(in the rows, 128 means zero)
Each row of numbers stands for one element and depends on some of the facts below. Use the named rows to name the rest.

Facts:
flifil (bunum labre noklel) (zozi zatral skudra)
tumuba (bunum driskagra)
tegre (skedrak zeski)
dromol (bunum flopem stubur buvam stidi)
kugan (bunum rinin logom)
ploluk (skedrak skibro)
stubron (bunum deplas) (zozi deplas leplem)
vudek (bunum gabul boskam)
venuk (skedrak buvam) (zozi skazak budre pape leros ganem trolek)
dugras (skedrak kida) (bunum rinin budre)
floge (bunum noklel)
sozem (bunum nuno batruk skage) (zozi nuno bradro)
muvek (skedrak flutur) (zozi fepe bitregri)
moplusku (bunum logom) (zozi nuno noflefik nibror)
noflefik (bunum flistoplim logom)
flugrudro (bunum gabul)
vopos (bunum noklel)
meplek (bunum klafluzo) (zozi seplili pusum vegrim)
plifles (skedrak pusum) (zozi plosi)
nenan (skedrak vitela) (bunum skenan)
klafluzo (bunum ruklas noklel) (zozi bradro lolun demek koplor)
rasisin (bunum fogem rafek) (zozi leral tostus nuflal skabrur labre kida grubris)
stidi (bunum noklel logom)
madridu (skedrak kagum)
skage (bunum labre) (zozi festor tostus demek)
kifa (bunum ganem)
tetratre (bunum logom)
bitregri (skedrak trogok) (bunum logom)
grebrom (bunum skenan batruk trezuk)
distol (skedrak zunul) (bunum logom)
ploflor (bunum deplas tostus bruzoflak) (zozi skazak stubur kagum)
zeski (skedrak sopel) (zozi vopos)
viski (zozi fote zunul trolek)
grubris (bunum buvam)
bapes (skedrak nibror)
budre (bunum gabul logom)
nebon (zozi fote brotrofim vodo)
luro (bunum rinin)
stubur (bunum bruzoflak)
noklel (bunum fogem)
logom (zozi leral flistoplim labre)
skestogos (skedrak plosi) (zozi skibro dugras grebrom)
vesos (skedrak nopeskan) (bunum pidir mupli)
flistoplim (skedrak floko) (bunum budre droklom logom)
zasusum (bunum droklom)
brotrofim (skedrak bitregri) (bunum boskam skudra)
trolek (skedrak vapi)
seplili (bunum kluna)
zadur (zozi skudra)
gaskes (bunum floko bruzoflak) (zozi vedovak nobon)
nobon (bunum brana)
koplor (bunum mustipler nibror logom)
kuve (skedrak vodo) (zozi flatrom zosun)
floko (skedrak remil) (zozi demek)
ruklas (bunum fogem flistoplim droklom logom)
floflon (skedrak nobon)
tisu (bunum teskul skage) (zozi distol tafis nopeskan vopos)
zime (zozi nenak stidi fipluk)
sopel (skedrak rinin) (bunum gabul skozir)
branum (skedrak dugras) (bunum gabul flistoplim) (zozi skibro zunul rovek flugrudro skevabren)
skazak (skedrak vedovak)
tredral (skedrak trunel) (bunum vitela flutur)
skepodrum (skedrak riful) (zozi stifon dragu)
plosi (bunum zadur)
rafek (zozi fogem demek)
dragu (bunum kloflok noflefik)
kluna (bunum denik)
bradro (bunum noklel mustipler)
brisuvo (skedrak riplesu)
mupli (bunum dedro) (zozi skudra)
pograk (bunum rovek logom) (zozi sapulor tumuba skabrur kifa)
baflan (bunum vitela kida kofil)
pape (bunum buvam)
treflo (skedrak bredon)
bredon (bunum bruzoflak tetrosti logom)
vonuk (skedrak traval) (zozi tostus dipek noklel)
flopem (bunum fogem logom) (zozi fote dromol nobon driskagra)
peki (bunum gabul leros) (zozi fote luro bidrikan nobon)
skozir (bunum flistoplim)
labre (bunum deplas kufa logom)
trogok (skedrak skigrukler) (zozi riful keplan)
rinin (skedrak sterar)
dedro (skedrak sapulor) (bunum logom)
leros (skedrak skazak)
nuno (bunum logom vopos)
fepe (bunum rinin)
klesitrok (bunum rinin nenan)
vitela (skedrak ploluk) (bunum denik) (zozi flistoplim flugrudro)
kloflok (bunum noklel)
rovek (bunum fogem gabul boskam logom)
flitran (bunum denik)
stifon (skedrak dedro) (bunum fogem)
skibro (skedrak plukul) (bunum gabul)
skatoduk (skedrak skenan) (zozi zatral flatrom leral nenan flugrudro)
flatrom (bunum nibror)
tafis (skedrak brisuvo)
nibror (bunum logom)
staflan (skedrak lolun) (bunum bradro klesitrok skozir) (zozi bapes budre fogem nopeskan)
draravon (zozi fogem kofil)
nudruk (zozi distol floge trolek)
teskul (bunum buvam logom) (zozi rinin)
sterar (skedrak skepodrum) (bunum stubur zasusum) (zozi vesos)
vegrim (skedrak skatoduk) (bunum floko)
remil (skedrak nuflal) (zozi stifon vapi)
letran (bunum stifon) (zozi vudek)
zuga (skedrak branum) (bunum kagum)
boskam (bunum fogem gabul logom)
broraflis (bunum budre logom) (zozi dragu ploluk klesitrok driskagra)
fogem (bunum logom)
riful (skedrak zuga)
kogom (bunum tetrosti logom kluna) (zozi brotrofim kloden vudek koplor)
fotro (bunum pusum zasusum)
bruvan (bunum mustipler) (zozi leplem ploluk)
lolun (skedrak mustipler)
vodo (skedrak leplem) (bunum peki)
zuven (zozi bapes dragu nuflal stidi vudek)
skenan (skedrak stifon) (bunum flistoplim)
dramin (bunum pusum logom)
brana (bunum kufa) (zozi fogem plosi vapi)
tratam (bunum tetratre rovek)
klidruzes (bunum dedro kluna) (zozi pidir riplesu dipek leros klesitrok kifa koplor)
nopeskan (skedrak tredral) (bunum trezuk)
leral (skedrak floflon)
kida (skedrak brotrofim) (bunum fogem logom)
trunel (skedrak vonuk) (bunum budre flugrudro) (zozi dugras)
flodo (bunum tetratre skigrukler)
ludrudrer (bunum kluna) (zozi vudek)
kufa (skedrak leros) (zozi flodo kida ganem)
riplesu (skedrak nenan) (bunum gabul floge)
plukul (bunum flistoplim treflo)
piras (bunum flistoplim logom)
driskagra (bunum flitran)
droklom (bunum gabul logom)
skevabren (bunum trezuk)
demek (bunum budre logom)
bruzoflak (zozi tostus distol)
skigrukler (skedrak teskul) (bunum noklel kifa) (zozi tumuba vegrim fipluk)
zunul (bunum pograk)
vapi (bunum vegrim)
traval (skedrak deplas) (bunum pidir skudra) (zozi sapulor madridu zunul klesitrok)
rola (skedrak skestogos) (bunum plukul fogem gaskes) (zozi fepe leplem trezuk)
pusum (skedrak tegre) (bunum kufa)
festor (skedrak venuk)
kagum (skedrak treflo) (bunum deplas labre)
denik (skedrak leral) (bunum noklel)
deplas (skedrak piras) (bunum budre logom)
klofe (skedrak rasisin) (bunum kogom)
batruk (bunum logom kluna) (zozi klofe plosi riplesu flodo fotro rovek stidi)
flutur (skedrak festor)
skudra (bunum flopem pusum logom)
gabul (bunum logom)

Named rows:
stubron: [147 132 161 117 100 116 145 174 145 154 123 209 128 111  75 160 114  98
  79 113  99 121 107  99 130 120]
broraflis: [141 152 154 103 117 119 162 213 133 147 136 232 133 121  86 134  92 118
  86 113 103  87 115 110 125 122]
rafek: [173 142 175 110 128 140 159 162 119 140  99 183 116 132  80 124  89 111
 125  96 121 102  86  78 184 146]
flifil: [120 149 144 143 127 116 136 159 145 111 110 188 118  96  67 124 109 114
  77 128 102 106 137  89 132 147]
bitregri: [137 112 147 112 107 138 164 177 122 107 117 177 105 105  73 181  90  94
  71  79  92 155 143  79 152  85]
tratam: [151 127 156 126 115 126 154 169 137 114 108 168 117 111  85 150 101 101
  98 103  96 135 133  80 148 122]
tostus: [178 129 155 117 146 160 178 175 112  49  76 106 104 113 105 130  92 100
 126  81 104 147 144  61 173 138]
dragu: [176 122 162 112 138 146 178 204 121  64  97 125 120 105 111 140  92  92
 102  88 101 138 146  86 137 108]
noklel: [153 126 160 125 158 148 173 192 115  72  96 113 104 109  94 109  87  92
 103 100 119 133 138  95 156 118]
leral: [157 139 134 135 149 150 170 158 127  41  83 128 109  93 104 122 108 115
 104 100  93 143 163  62 149 156]
nibror: [153 129 154 130 105 149 156 165 116 109  99 156 111 106  83 162  61 104
  87  85  96 170 114  62 174 102]
fotro: [163 139 156 122 130 140 166 192 118  64  96 136 118 106 103 126  97 106
 112  96 101 126 141  82 137 131]
fogem: [167 117 163 126 140 164 174 194  92  72  89 109 103 140  93 135  62  87
 119  73 114 157 121  73 183 104]
kifa: [164 139 157 120 141 147 169 203 122  48  96 129 115 106 110 127  89 102
 103  90 103 132 149  84 138 119]
sapulor: [177 131 145 108 147 155 175 194 126  65 102 155 118  89 115 131 101 118
 101 110  89 140 159  93 142 134]
zasusum: [150 123 158 127 109 129 147 168 129 113 109 167 111 109  88 150 110  91
  87  97  97 132 127  81 143 121]
skudra: [143 127 136 146 118 140 155 169 129  63  98 133 116 104  86 159  94 104
  88  96  85 162 159  65 144 118]
tredral: [151 128 162 124 110 135 146 173 133 114 116 161 123 112  84 152 110  99
  91 101  98 140 122  83 150 123]
buvam: [161 134 153 110 116 148 159 162 132 127  99 181 112  88  89 148 102 115
  88 112  98 145 128  72 158 135]

Rows to name:
No name comes twice in this set of rows, the named rows included.
[144 138 132 153 122 131 147 162 138  49  91 145 112  83  98 130 115 112
  79 103  92 127 159  67 128 133] -> nenan
[156 144 149 136 135 144 155 168 122  54  92 132 110 109  98 120  98 112
 106 100 101 129 145  71 150 141] -> grubris
[164 115 159 134 106 143 145 177 120 104  93 149 116 124  84 162  96  73
  87  78  93 147 123  65 165 104] -> noflefik
[133 138 148 102 117 110 163 212 141 162 150 240 104 102  98 135 121 115
  87 114 103  98 113 137 102 122] -> peki
[138 137 162 127  98 125 144 169 127 153 115 205 118 140  61 157  86 102
  94 100 102 117  91  84 157 130] -> moplusku
[127 130 120 145 141 136 166 174 117  38 112 135  73  83 117 112 117 108
 108 100  95 150 173  95 123 140] -> flugrudro
[173 125 179 117 111 154 152 176 108  78  96 106 113 126  97 137  93  90
 116  71 104 150 122  68 175 109] -> nopeskan
[172 130 166 114 132 143 166 189 119  78  98 138 116 112  98 137  89 101
 110  90 106 134 133  78 148 114] -> pape
[181 123 171 119 119 153 155 178 112  80  92 129 114 102  99 137  88 102
 105  99  99 152 130  79 169 122] -> vapi
[148 137 127 138 138 142 167 154 138  56  89 141 115  96  92 139 113 112
  93 105  85 143 160  70 141 159] -> zatral
[164 118 161 131 115 146 157 179 111  95 102 132 112 135  81 162  82  87
 102  84 101 167 128  75 168 109] -> nuno
[185 121 168 124 133 148 159 188 108  58  94 124 109 107 102 134  89 106
 110  99  96 152 142  87 165 125] -> plosi
[147 124 157 122 102 129 148 174 132 102 108 124 124 124  92 164 119  84
  91  80  98 146 129  72 145 120] -> vesos
[172 124 148  90 140 137 185 208 138 107 112 173 124  96 107 163 111 100
  94 100  94 139 145  91 123 116] -> bidrikan
[158 129 155 121 148 150 180 207 111  50  92 114 113 114  96 122  75 105
 102  93 108 139 147  87 149 116] -> stidi

The same elements again, as new rows of numbers:
Some rows with their names:
skevabren: [134 148 132 124 130 119 143 124 118 137 129 136 116 129 114 125 115 120
 122 132 135 120 108 117 129 135 133]
branum: [111 121 137 148 164 117 104 122  97 141 195 157 150 158 143 113 159 123
 158 112 139 118 107 141 104 140 119]
dugras: [120 149 130 101 152 116 130 127 108 141 157 148 126 130 124 112 135 104
 112 134 133 109  99 138 112 138 135]
denik: [136 153 132 119  99 124 161 109 121 128 112 132 106 131 116  96 130 122
 108 118 147 115  85 115 129 121 116]
kluna: [118 144 126 131 126 124 166 115 131 140 137 149 101 114 109  93 119 118
  95 135 138 101 112 126 129 127 116]
vodo: [131 145 131 118 126 119 146 124 117 135 131 142 114 137 114 130 112 122
 126 131 134 119 110 122 138 135 127]
tisu: [133 114 137 165 138 122 120 116 126 138 176 123 130 137 143  99 136 136
 134 119 143 129 119 128  96 135 115]
dramin: [138 143 131  96 131 126 131 112 121 137 115 132 107 135 125 127 118 102
 124 144 142 122 119 134 125 144 129]
bruvan: [135 117 141 163 139 122 111 116 122 133 169 128 124 135 148 109 141 140
 138 116 140 130 115 129 109 134 116]
festor: [146 137 132 109 119 114 132 129 124 133 135 117 127 137 108 131 107 119
 118 130 132 133 112 103 138 135 138]
sterar: [114 120 143 164 150 114 114 126 125 138 157 127 145 133 131  83 148 119
 140 118 153 106 109 135 122 142 113]
stubur: [131 146 131 126 130 120 146 124 119 139 129 138 113 129 113 121 116 119
 118 133 134 117 111 119 132 134 130]
stidi: [144 146 135  89 113 128 133 104 118 124  95 121  98 145 139 117 129 105
 123 137 150 125  97 136 127 139 126]
riful: [131 148 140 102 144 107 117 139 117 138 135 125 133 126 118 113 125 106
 120 133 137 109  98 130 137 142 138]
skozir: [121 148 127 156 144 123 152 118 100 139  99 157 135 143 104 148 126 107
 145 129 136 135 105  96 111 139 153]
klofe: [132 145 130 119 128 120 142 124 121 138 128 136 114 129 112 121 116 118
 121 133 136 118 108 119 130 135 131]
rasisin: [143 118 140 153 129 122 112 115 118 132 170 113 131 149 148 105 139 135
 145 119 145 134 111 133 106 138 115]
noflefik: [130 144 130 117 143 130 134 106 108 135  88 141 123 143 119 144 122  94
 138 143 144 136 116 120 100 146 149]
nenan: [140 163 122 166 128 112 142 119  98 135  87 139 115 125 122 134 134 133
 124 141 132 107 117 135 100 139 143]

Rows to name:
No name comes twice in this set of rows, the named rows included.
[136 159 123 169 135 115 144 118  94 133  83 141 127 133 120 147 134 125
 136 137 133 123 111 117  98 141 154] -> plukul
[162 108 127 169 122 110 157 135 131 147 204  66 156 158 131  70 115 128
 139 128 158 149 113 140  69 144 130] -> rafek
[141 138 130 101 128 123 139 114 122 132 113 125 105 142 123 122 118 103
 125 147 144 126 112 134 132 144 132] -> koplor
[145 109 142 165 137 119 106 124 130 136 176 113 132 129 140 106 130 141
 130 123 136 134 121 122 117 138 119] -> kufa
[138 141 128  59 148 126 112 110 108 138 149 135 114 142 147 120 132  87
 111 151 136 121 107 154 100 148 134] -> bitregri
[126 147 130 129 131 119 148 123 113 140 122 145 122 139 110 129 115 116
 130 133 135 121 109 119 131 137 135] -> zasusum
[129 143 125  79 133 123 143 117 111 139 136 145 109 164 121 136 114 104
 149 143 140 117 128 152 132 146 119] -> budre
[120 118 125 123 126 105 166 132 122 121 140 158  76 172 121 128 135 118
 147 155 131 126  97 129 245 144 120] -> vudek
[144 133 126 131 110 133  80 106 103 155 117 124 131 120 102 126 106  84
 122 168 137 107 106 112 152 149 103] -> skudra
[121 151 138 127 136 114 144 129 130 138 100 136 122 120 102 102 119 107
 122 129 149  98 112 124 143 139 126] -> pusum
[129 143 129 105 134 129 144 109 127 137 119 138 104 126 122 111 118 104
 112 143 143 115 121 132 114 140 126] -> labre
[142 147 133  55 139 123 108 112 104 132 140 126 118 149 147 121 138  88
 119 143 142 121  97 154 101 147 134] -> kida
[131 119 150 164 147 110  99 135 131 136 144 107 146 130 131  93 137 127
 146 116 152 112 116 132 130 144 118] -> zeski
[129 147 127  82 132 123 139 118 107 138 127 148 111 166 121 141 113 106
 151 140 140 118 123 144 137 145 122] -> droklom
[153 162 138  96  89 123 140 107 106 119  96 115 112 153 139 116 131 118
 132 114 152 126  69 123 119 126 122] -> noklel

The same elements again, as new rows of numbers:
Some rows with their names:
nenak: [122 130 125 141 122 135 134 110 125 128 129 112 135 135 124 132 116 131
 131 136 137 124 135 133 128 122 130 123 128 130 130 143 140 131 122 125
 134 131 117 135 140 133 122]
vodo: [112 125 128 118 133 126 122 109 135 151 127 117 125 136 115 146 126 125
 132 119 122 122 115 130 126 122 150 103 128 127 118 126 127 135 149 138
 128 133 137 137 131 133 118]
tredral: [138 125 127 138 123 132 102 149 136 132 126 126 139 131 119 118 122 137
 129 144 160 126 123 130 124 123 145 132 135 133 122 138 140 117 143 139
 148 129 146 127 132 143 127]
zime: [127 145 127 128 122 143 126 133 109 109 131 109 128 116 134 139 124 126
 134 117 128 131 140 124 146 133 116 141 124 132 128 117 124 133 130 122
 140 123 127 126 133  98 144]
klesitrok: [126 121 131 120 141 118 134 156 134 139 124 114 129 128 130 137 128 124
 134 132 144 122 126 132 122 131 144 104 121 125 127 136 135 133 114 126
 122 130 126 133 125 132 123]
venuk: [125 140 126 147 129 147 121 124 103 109 122 116 128 121 134 135 123 129
 136 115 126 129 136 130 144 131 118 147 121 136 127 113 121 124 118 119
 126 125 123 125 134 104 146]
rafek: [122 128 139  71 107 164 191 160 118 122 108 171  93  89 127 118 135 142
 122 118  79 145 153 121 123 116 105 188 121 142 124 128 116 120 146 138
 117 137 118 130 101 117 141]
skenan: [134 118 127 129 131 111 150 152 140 129 117 118 127 121 133 113 129 121
 126 137 145 128 132 128 114 130 137 115 122 122 125 140 139 132 103 122
 115 129 116 139 127 140 123]
rola: [140 141 136 166 130 121 128 154 122 131 134 107 118 121 140 148 145 119
 120 111 121 129 122 110 138 138 123 155 139 126 132 113 117 124 157 122
 154 113 143 113 116 122 146]
dromol: [129 118 129 148 132 117 115 126 139 139 128 125 128 142 125 129 131 138
 121 132 120 118 113 130 132 127 133 129 127 126 121 142 125 121 142 129
 116 127 141 125 125 145 123]
fotro: [125 120 127 142 130 111 124 124 139 133 133 127 127 139 123 126 131 134
 120 133 120 123 124 129 129 125 129 131 128 126 126 140 125 126 143 128
 119 128 131 129 127 141 120]
gabul: [126 126 129 115 134 124 158 113 138 139 129 145 124 132 123 124 129 113
 135 136 129 132 119 129 103 125 131 103 133 123 131 113 129 134 109 133
 114 131 103 144 121 136 122]
buvam: [128 114 124 127 125 122 152 103 130 123 133 165 124 139 130 102 122 123
 134 140 124 127 122 137 115 125 111 114 122 122 126 122 124 128 113 124
 110 132 114 136 133 133 120]
dragu: [130 122 129 125 132 121 123 130 142 134 133 120 137 132 124 135 128 129
 124 138 136 123 116 124 131 129 140 118 128 128 121 132 130 128 142 133
 126 129 137 128 125 128 125]
viski: [128 152 129 158 130 138 118 138  94 114 133 104 130 121 148 138 128 116
 140 106 143 123 125 127 148 136 121 137 125 130 128 100 116 124 116 117
 145 125 133 124 140 115 152]
peki: [133 142 134 149 144 128 123 132 114 123 128 108 120 125 142 146 132 110
 143 106 141 124 112 121 139 140 129 130 118 126 120  92 115 123 123 121
 127 121 138 120 120 110 149]
riplesu: [126 123 130 132 135 125 121 138 142 144 125 121 130 131 119 140 129 133
 126 135 129 122 115 127 119 125 137 120 129 131 124 136 132 127 140 131
 122 129 134 127 116 136 122]
skevabren: [130 123 128 115 139 115 121 159 131 136 120 116 135 125 137 131 125 128
 126 132 142 123 136 131 129 127 141 117 120 126 133 149 142 129 113 121
 128 134 133 127 136 141 118]
treflo: [127 127 130 137 124 118 149  90 132 137 134 120 133 128 139 111 137 125
 126 127 117 133 122 124 123 127 124 111 124 119 117 136 142 130 119 137
 118 134 116 143 121 146 118]

Rows to name:
No name comes twice in this set of rows, the named rows included.
[118 125 132  95 133 143 106 182 128 113  96 108 116  99 115 137 134 137
 126 122 109 134 136 130 144 133 142 163 119 143 107 126 101 126 132 125
  87 127 135 134 110  99 147] -> staflan
[124 122 132  85 117 139 190 133 138 137 121 169 112 115 126 114 130 136
 125 135 102 139 132 130 105 111 118 151 125 131 127 127 128 119 126 138
 115 137 108 141 116 136 119] -> fogem
[136 139 130  91 130 133 150 136 116 116 130 174 110 122 140 106 139  95
 141 116 116 145 125 124 114 134 110 131 132 117 137  73 112 131  91 126
 129 125 109 136 130 110 144] -> logom
[119 108 126  89 121 118 161 125 172  88 168  90 151 132 117 136 119 123
  93 168 139 126 126 107 147 139 132 108 121 129 106 145 130 156 180 141
 134 118 115 134 128  68 118] -> vudek
[138 144 126 164 116 138 105 112 108 109 111 105 127 121 131 118 126 126
 133 114 140 136 142 122 144 137 120 138 133 131 130 116 129 131 120 114
 143 120 120 126 128 118 145] -> skatoduk
[123 113 122 101 131 135 121 109 136 118 109 148 125 129 125 101 117 122
 141 138 144 128 118 142 119 125 134 105 118 126 110 116 122 130 103 129
  88 133 114 145 128 122 124] -> mustipler
[132 124 128 110 123 136 132 121 135 136 129 154 131 128 124 113 127 129
 129 140 137 133 122 131 114 119 131 121 132 130 131 125 138 121 120 138
 132 134 129 134 132 142 123] -> kofil
[117 134 124 119 127 135 126  84 110 141 134 124 130 141 131 134 114 126
 136 113 130 119 130 136 137 121 140 105 121 124 123 130 132 132 133 133
 143 136 133 134 148 133 122] -> leplem
[131 125 131 121 129 118 114 162 143 148 142 132 138 132 127 135 136 135
 119 138 130 128 123 123 117 126 131 138 136 127 143 141 135 124 129 131
 143 128 139 124 133 145 119] -> klofe
[132 124 123 169 119 133 147  90 118 122 122 114 134 127 141 110 114 127
 131 132 152 123 137 133 128 126 123 117 121 127 118 144 146 129 119 126
 137 133 118 134 135 142 125] -> sapulor
[138 139 134 144 140 124 116 134 111 120 136 134 121 130 147 133 139 111
 139 111 127 126 108 122 138 139 122 136 125 121 125  85 104 119 122 123
 130 121 140 118 130 114 149] -> flopem

The same elements again, as new rows of numbers:
Named rows:
skestogos: [107 134  89 139 129 118 141  97 117  97  94 112 185 145 124 140 113 124
 126 142 123 139 103 124 117 153 130 149 162]
dugras: [109 151  89 153 123 140 120  99 117 109 123 134 151 117 120 138 116 122
 128 169 122 152 118 121 128 151 119 130 127]
treflo: [114 133  98 143 131 122 121 100 116  97  97 115 160 130 122 149 118 121
 134 149 123 154 110 137 118 145 131 151 134]
bredon: [108 135  89 150 139 121 142 101 120 112  97 127 158 118 139 153 114 146
 127 140 123 149 128 116 117 141 123 132 130]
skazak: [107 158 106 163 125 119 128 118 123 100 102 128 151 120 123 142 117 119
 126 145 122 140 108 140 118 156 122 145 126]
stubur: [111 145 129 173 149 129 124 119 126 110  97 142 150 118 133 153 117 122
 126 148 122 154 123 133 116 141 121 135 126]
kloden: [107 159 115 163 126 118 125 124 129 109  97 118 152 119 128 140 123 120
 126 141 122 140 108 133 117 147 118 133 128]
bapes: [108 157 107 160 126 116 125 120 125  99 100 126 152 119 122 144 118 122
 129 144 123 136 107 138 119 156 121 142 129]
fepe: [117 133  90 164 123 114 111 116 126  99 110 105 151 115 122 200 173 158
 124 140 121 160 111 144 136 156 119 129 126]
skudra: [114 145  96 148 134 126 154 118 135 110 105 119 151 119 125 139 121 128
 127 152 122 136 120 126 115 144 130 136 123]
tetratre: [126 134  91 139 140 127 130 110 121 104  99 106 152 120 122 140 119 147
 129 148 124 149 115 131 115 144 130 138 132]
demek: [110 142  90 159 128 132 142 114 126 119 113 113 152 117 125 140 121 136
 126 148 123 145 126 127 117 144 120 132 122]
remil: [107 132  88 140 128 116 132  97 116  99  96 110 181 143 124 145 117 129
 130 140 121 141 104 126 121 158 132 146 165]
peki: [124 135  88 139 130 121 134  96 117 105  94 106 174 132 123 142 118 158
 126 140 124 149 116 120 119 144 126 130 150]
madridu: [106 158 106 161 125 118 125 120 122  99 100 130 151 121 121 145 117 119
 126 143 122 139 107 138 117 157 121 143 125]
riplesu: [107 156  90 148 141 125 130 122 116 110 115 136 150 117 122 138 117 145
 140 140 120 136 123 145 118 178 119 142 122]
festor: [106 158 108 161 124 117 131 114 121  99 104 128 154 120 123 144 121 121
 129 142 122 145 107 142 118 156 124 154 126]
lolun: [107 159 107 160 123 116 128 118 122 101 100 128 153 120 124 143 120 118
 129 147 122 137 107 140 117 156 121 144 126]
skatoduk: [106 133  89 138 126 117 147  96 116  97  94 110 193 146 123 145 115 123
 134 139 123 155 106 137 117 149 133 161 165]

Name these rows:
No name comes twice in this set of rows, the named rows included.
[128 137 114 166 123 114 111 131 131  97 101 105 150 119 121 187 176 145
 124 142 122 162 102 152 128 148 122 134 144] -> trezuk
[107 136  97 142 124 119 129  97 116  97  96 120 161 130 124 148 117 122
 127 140 122 140 105 134 117 154 125 146 135] -> floflon
[107 149  91 158 123 119 129 112 117 105 113 121 151 119 123 146 120 122
 128 150 123 147 119 139 119 158 124 141 124] -> vodo
[108 135  92 139 167 121 126 102 115  97  94 127 181 136 122 139 111 165
 149 140 121 137 103 137 119 182 127 150 158] -> vitela
[107 151  99 140 135 118 121 102 116  97  95 128 160 128 123 145 115 129
 133 139 122 137 104 141 121 165 120 148 129] -> brisuvo
[109 155 104 157 128 126 121 117 117  99 110 121 153 119 122 143 120 122
 131 158 121 154 111 147 118 150 129 154 124] -> leros
[113 147  97 156 136 137 126 117 115 103 117 117 152 120 120 141 120 122
 137 164 121 162 120 143 118 147 130 152 126] -> flistoplim
[107 151  90 152 126 118 140 115 125 100 116 130 152 117 123 140 121 121
 140 157 123 141 123 136 117 148 131 152 123] -> kagum
[106 148 118 174 139 118 124 108 118 100  99 151 154 120 130 163 119 119
 128 146 124 156 124 136 117 143 123 150 124] -> vegrim
[109 136  97 169 133 116 132 114 132 120 108 133 152 117 136 149 122 132
 127 140 124 141 131 123 117 146 118 130 126] -> dromol
[140 132 104 164 125 115 113 107 126  97 108 111 149 114 121 184 163 143
 143 164 119 167 105 144 125 156 134 153 126] -> deplas
[108 131 102 168 124 118 149  97 117 107  97 115 160 119 131 142 118 122
 144 155 121 139 101 119 122 183 124 144 127] -> tredral
[131 137 118 141 148 123 120 110 124  99  96 116 154 129 122 139 120 131
 127 145 123 152 107 132 116 141 132 145 148] -> buvam

